Below is a small trained network, with its code and all its weights. Each question gives an input and a class and asks what happens when units are switched off, that is, made to give their printed mean instead of their output.

import numpy as np


def w(rows, s, z=0):
    codes = np.array(rows[::2]) - 128.0
    scale = np.full(codes.shape[1], s)
    scale[-1] = z or s
    return codes * scale


def f(y):
    return y / 2 * (1 + np.tanh(0.7978845608 * (y + 0.044715 * y**3)))


def log_softmax(a):
    a = a - a.max(-1, keepdims=True)
    return a - np.log(np.exp(a).sum(-1, keepdims=True))


def net(x, mask):
    res = np.array(x, float).reshape(1, 7) / 4 @ E
    y = f(res @ A[0][:, :-1].T + A[0][:, -1])
    res = res + np.where(mask, y, B[0][:, -1]) @ B[0][:, :-1]
    return log_softmax(res[-1] @ U[:, :-1].T + U[:, -1])


A, B = {}, {}
E = w([
[100,191,234],'x0',
[60,133,121],'x1',
[128,243,87],'x2',
[255,106,135],'x3',
[133,97,175],'x4',
[88,54,180],'x5',
[165,114,99],'x6',
],0.0094)
A[0] = w([
[65,9,106,246],'neuron 1',
[143,192,97,183],'neuron 2',
[76,63,123,117],'neuron 3',
[117,91,161,112],'neuron 4',
[110,68,77,246],'neuron 5',
[125,160,144,173],'neuron 6',
[214,117,95,202],'neuron 7',
[246,73,131,139],'neuron 8',
[104,106,206,168],'neuron 9',
[105,37,23,254],'neuron 10',
],0.013,0.0019)
B[0] = w([
[84,2,143,241],'neuron 1',
[91,177,113,210],'neuron 2',
[188,129,88,184],'neuron 3',
[173,73,91,163],'neuron 4',
[127,94,105,190],'neuron 5',
[151,175,195,157],'neuron 6',
[206,169,68,222],'neuron 7',
[167,116,118,254],'neuron 8',
[187,111,179,195],'neuron 9',
[91,121,33,242],'neuron 10',
],0.0078,0.0098)
U = w([
[194,171,53,87],'0',
[86,85,56,146],'1',
[170,113,196,45],'2',
[84,247,128,163],'3',
[52,118,70,35],'4',
[126,124,65,255],'5',
[114,135,163,144],'6',
],0.011,0.0061)

Each question gives the input, the list of numbers given to net, and the class t.
The units are the neurons (one row each of A and B). Each row of codes is followed by its name. A weight is (code - 128) times the scale printed after its matrix; where a second scale follows, it is the last column's (A, B and U).
mask holds one flag per neuron, in row order. A switched-off neuron (its flag False) gives its mean, the last column of its row in B, instead of its output. The means were averaged over made-up inputs and are rounded, as every weight is.
A unit's drop is (log p(t) with every unit on - log p(t) with that unit switched off) / (log p(t) with every unit on - log p(t) with every unit switched off).
The circuit of an input: a set's keep is (log p(t) with only the set's units on - log p(t) with every unit switched off) / (log p(t) with every unit on - log p(t) with every unit switched off). Starting from all 10 units, units are removed one at a time, each time the one whose removal leaves the highest keep (on an exact tie, the one counted first), for as long as the keep stays at least 0.8.
units of the circuit, in order: the units of the circuit, biggest drop first
most important unit: the unit with the biggest drop
top k neurons: the k neurons with the biggest drops, biggest first
drop when u is switched off: that unit's drop, to one decimal
input [4,-6,5,-3,7,7,1], class 2: most important unit => neuron 9
input [3,-2,-3,-1,4,4,-1], class 2: units of the circuit, in order => [neuron 9; neuron 10]
input [5,0,-3,1,4,1,7], class 2: units of the circuit, in order => [neuron 10; neuron 9]
input [5,0,-8,-8,-8,-3,-4], class 6: units of the circuit, in order => [neuron 10; neuron 9]
input [2,-8,6,-2,2,4,-8], class 3: units of the circuit, in order => [neuron 1; neuron 8]
input [6,-7,-7,8,2,-5,-2], class 0: top 3 neurons => [neuron 7; neuron 1; neuron 8]
input [0,-6,2,-1,-5,-3,-4], class 3: drop when neuron 1 is switched off => 0.1
input [-1,7,3,-3,-3,-5,-6], class 3: drop when neuron 5 is switched off => 0.0
input [2,-7,2,-5,-1,2,6], class 3: drop when neuron 10 is switched off => 0.1
input [5,5,8,8,5,-6,3], class 3: drop when neuron 6 is switched off => 0.1
